Below are the code and all the weights of a small trained network. Each question names an input and a target symbol and asks about switching units off, where a switched-off unit gives its printed mean instead of its output.

import numpy as np


def w(rows, s, z=0):
    codes = np.array(rows[::2]) - 128.0
    scale = np.full(codes.shape[1], s)
    scale[-1] = z or s
    return codes * scale


def f(y):
    return y / 2 * (1 + np.tanh(0.7978845608 * (y + 0.044715 * y**3)))


def softmax(a):
    e = np.exp(a - a.max(-1, keepdims=True))
    return e / e.sum(-1, keepdims=True)


def log_softmax(a):
    a = a - a.max(-1, keepdims=True)
    return a - np.log(np.exp(a).sum(-1, keepdims=True))


def net(x, mask):
    ids = ['ΓΠαβζθλμξτφω'.index(c) for c in x.split()]
    T = len(ids)
    res = E[ids] + P[:T]
    r = res
    for j in range(3):
        rows = slice(4 * j, 4 * j + 4)
        q, k, v = (r @ M[0][rows].T for M in (Q, K, V))
        z = softmax(np.where(np.tri(T) > 0, q @ k.T / 4**0.5, -1e9)) @ v
        o = O[0][rows]
        res = res + np.where(mask[j], z, o[:, -1]) @ o[:, :-1]
    y = f(res @ A[0][:, :-1].T + A[0][:, -1])
    res = res + np.where(mask[3:19], y, B[0][:, -1]) @ B[0][:, :-1]
    return log_softmax(res[-1] @ U[:, :-1].T + U[:, -1])


Q, K, V, O, A, B = {}, {}, {}, {}, {}, {}
E = w([
[109,138,57,119,83,109],'Γ',
[70,115,71,132,63,75],'Π',
[88,108,46,129,92,109],'α',
[78,126,32,101,148,151],'β',
[77,139,76,96,146,111],'ζ',
[117,161,54,79,113,97],'θ',
[101,157,67,61,181,122],'λ',
[175,129,39,112,149,123],'μ',
[227,175,110,157,121,152],'ξ',
[160,215,148,56,154,97],'τ',
[152,166,247,59,10,249],'φ',
[165,112,189,118,163,58],'ω',
],0.019)
P = w([
[85,209,28,254,125,76],'0',
[120,161,54,185,132,88],'1',
[135,123,81,139,143,99],'2',
[154,93,91,88,136,106],'3',
[168,66,117,53,142,121],'4',
[179,39,127,29,135,134],'5',
[190,17,145,8,128,149],'6',
],0.011)
Q[0] = w([
[145,133,249,207,132,172],'h1',
[114,190,132,164,183,86],'h1',
[175,135,126,177,129,131],'h1',
[86,110,210,164,105,161],'h1',
[52,122,121,132,125,98],'h2',
[88,94,171,112,169,146],'h2',
[119,154,165,221,107,177],'h2',
[119,103,160,95,63,144],'h2',
[161,154,57,113,118,94],'h3',
[78,144,114,140,144,134],'h3',
[149,33,82,88,117,161],'h3',
[126,140,176,98,80,152],'h3',
],0.02)
K[0] = w([
[97,139,38,187,156,29],'h1',
[102,185,150,199,131,118],'h1',
[128,202,112,138,207,72],'h1',
[43,138,13,168,140,113],'h1',
[146,135,62,173,183,119],'h2',
[131,109,67,118,77,65],'h2',
[46,255,113,162,106,120],'h2',
[123,117,84,43,137,171],'h2',
[134,125,146,79,240,124],'h3',
[145,212,58,161,118,118],'h3',
[171,94,125,17,136,101],'h3',
[82,42,99,152,86,200],'h3',
],0.015)
V[0] = w([
[57,63,122,118,73,231],'h1',
[224,108,159,169,153,93],'h1',
[82,49,78,87,113,97],'h1',
[94,156,171,102,144,54],'h1',
[106,135,176,115,83,124],'h2',
[132,125,197,129,164,22],'h2',
[200,57,104,209,171,87],'h2',
[19,92,151,130,100,89],'h2',
[107,154,163,118,222,167],'h3',
[147,63,96,148,176,185],'h3',
[160,64,148,202,15,11],'h3',
[18,14,119,134,99,159],'h3',
],0.011)
O[0] = w([
[101,195,74,128,38,127,20],'h1',
[126,24,175,186,144,128,116],'h1',
[172,145,23,93,182,47,171],'h1',
[126,101,177,68,162,109,135],'h1',
[90,144,157,69,53,102,48],'h2',
[174,175,155,122,116,17,112],'h2',
[240,73,98,211,121,104,165],'h2',
[37,135,62,93,106,39,47],'h2',
[198,192,132,180,182,79,129],'h3',
[109,181,117,200,87,107,123],'h3',
[113,20,64,53,55,120,2],'h3',
[37,47,86,254,185,111,37],'h3',
],0.0079,0.0082)
A[0] = w([
[55,102,83,87,122,161,145],'n1',
[115,94,238,129,107,117,28],'n2',
[147,139,136,167,163,125,35],'n3',
[19,123,99,203,205,110,114],'n4',
[132,118,180,172,207,80,112],'n5',
[12,181,136,112,110,72,137],'n6',
[167,55,133,144,152,65,74],'n7',
[47,72,139,185,12,96,111],'n8',
[78,106,81,255,34,116,66],'n9',
[183,172,151,160,136,191,56],'n10',
[149,61,83,86,130,138,153],'n11',
[70,19,124,66,123,165,83],'n12',
[82,82,148,147,120,235,111],'n13',
[36,179,85,69,149,37,130],'n14',
[147,87,105,116,183,66,90],'n15',
[93,62,121,90,103,49,11],'n16',
],0.0097,0.013)
B[0] = w([
[70,64,118,129,122,100,184],'n1',
[83,139,48,121,163,133,154],'n2',
[118,129,100,78,98,95,155],'n3',
[163,108,116,201,1,67,175],'n4',
[159,80,137,86,88,167,247],'n5',
[214,68,101,115,154,129,182],'n6',
[94,206,128,112,65,102,224],'n7',
[213,120,140,141,194,197,144],'n8',
[159,101,65,27,119,251,146],'n9',
[33,92,106,124,143,93,218],'n10',
[98,105,144,115,173,95,212],'n11',
[224,169,155,114,69,109,162],'n12',
[50,151,132,211,79,95,175],'n13',
[51,174,225,148,116,156,237],'n14',
[102,172,91,131,76,121,226],'n15',
[211,162,152,179,195,247,156],'n16',
],0.009,0.013)
U = w([
[121,81,95,92,121,143,79],'Γ',
[190,137,142,129,121,220,19],'Π',
[155,119,72,99,104,188,71],'α',
[113,135,54,145,64,130,37],'β',
[88,104,92,159,103,8,29],'ζ',
[37,80,97,64,174,47,118],'θ',
[142,253,162,200,161,157,160],'λ',
[197,92,3,158,214,78,215],'μ',
[166,58,204,216,125,132,254],'ξ',
[171,88,202,89,215,164,98],'τ',
[102,139,155,96,54,196,27],'φ',
[207,97,149,109,52,65,215],'ω',
],0.0057,0.0044)

Each question gives the input, a string of symbols that net reads in full, and the target symbol t.
The units are the heads (4 rows each of Q, K, V and O) and the neurons (one row each of A and B). Each row of codes is followed by its name. A weight is (code - 128) times the scale printed after its matrix; where a second scale follows, it is the last column's (O, A, B and U).
mask holds one flag per unit, heads first, then neurons. A switched-off unit (its flag False) gives its mean, the last column of its rows in O or B, instead of its output. The means were averaged over made-up inputs and are rounded, as every weight is.
A unit's drop is (log p(t) with every unit on - log p(t) with that unit switched off) / (log p(t) with every unit on - log p(t) with every unit switched off).
The circuit of an input: a set's keep is (log p(t) with only the set's units on - log p(t) with every unit switched off) / (log p(t) with every unit on - log p(t) with every unit switched off). Starting from the 12 units with the biggest drops (on a tie, the unit counted first), units are removed one at a time, each time the one whose removal leaves the highest keep (on an exact tie, the one counted first), for as long as the keep stays at least 0.8.
units of the circuit, in order: the units of the circuit, biggest drop first
unit that matters most: the unit with the biggest drop
k most important neurons: the k neurons with the biggest drops, biggest first
which heads matter: for each layer, one digit per head in row order, 1 if its drop is at least 0.15 and else 0, layers parted by /
input θ λ τ φ φ φ μ, target φ: unit that matters most	h2
input μ θ λ τ φ θ μ, target φ: which heads matter	110
input φ θ β, target β: units of the circuit, in order	[h1, n14]
input λ τ α λ α, target λ: units of the circuit, in order	[h3, h1, n14, h2]
input Π θ ω α α, target ω: 2 most important neurons	[n12, n7]
input λ θ ω τ β μ, target τ: which heads matter	101
input μ ω ω λ β, target ω: units of the circuit, in order	[h1, h2, n5, n7]
input β λ θ ω α, target ω: which heads matter	100
input ζ μ λ Π θ ξ ξ, target ξ: which heads matter	110
input θ β θ β, target θ: units of the circuit, in order	[h3, n1, h2]
input λ λ λ ζ, target λ: units of the circuit, in order	[n14, h3, h1]
input μ θ θ τ ζ, target τ: units of the circuit, in order	[h1, h3]
input θ α ζ, target θ: which heads matter	101
input θ θ ω θ μ, target ω: unit that matters most	h1
input μ λ μ α ξ μ, target ξ: which heads matter	100
input λ λ β λ θ μ μ, target μ: units of the circuit, in order	[h1, n14]
input λ Π θ α, target θ: which heads matter	111
input ω α β, target ω: which heads matter	100
input θ λ θ ω λ, target ω: which heads matter	110
input θ ω μ λ λ β, target λ: which heads matter	101
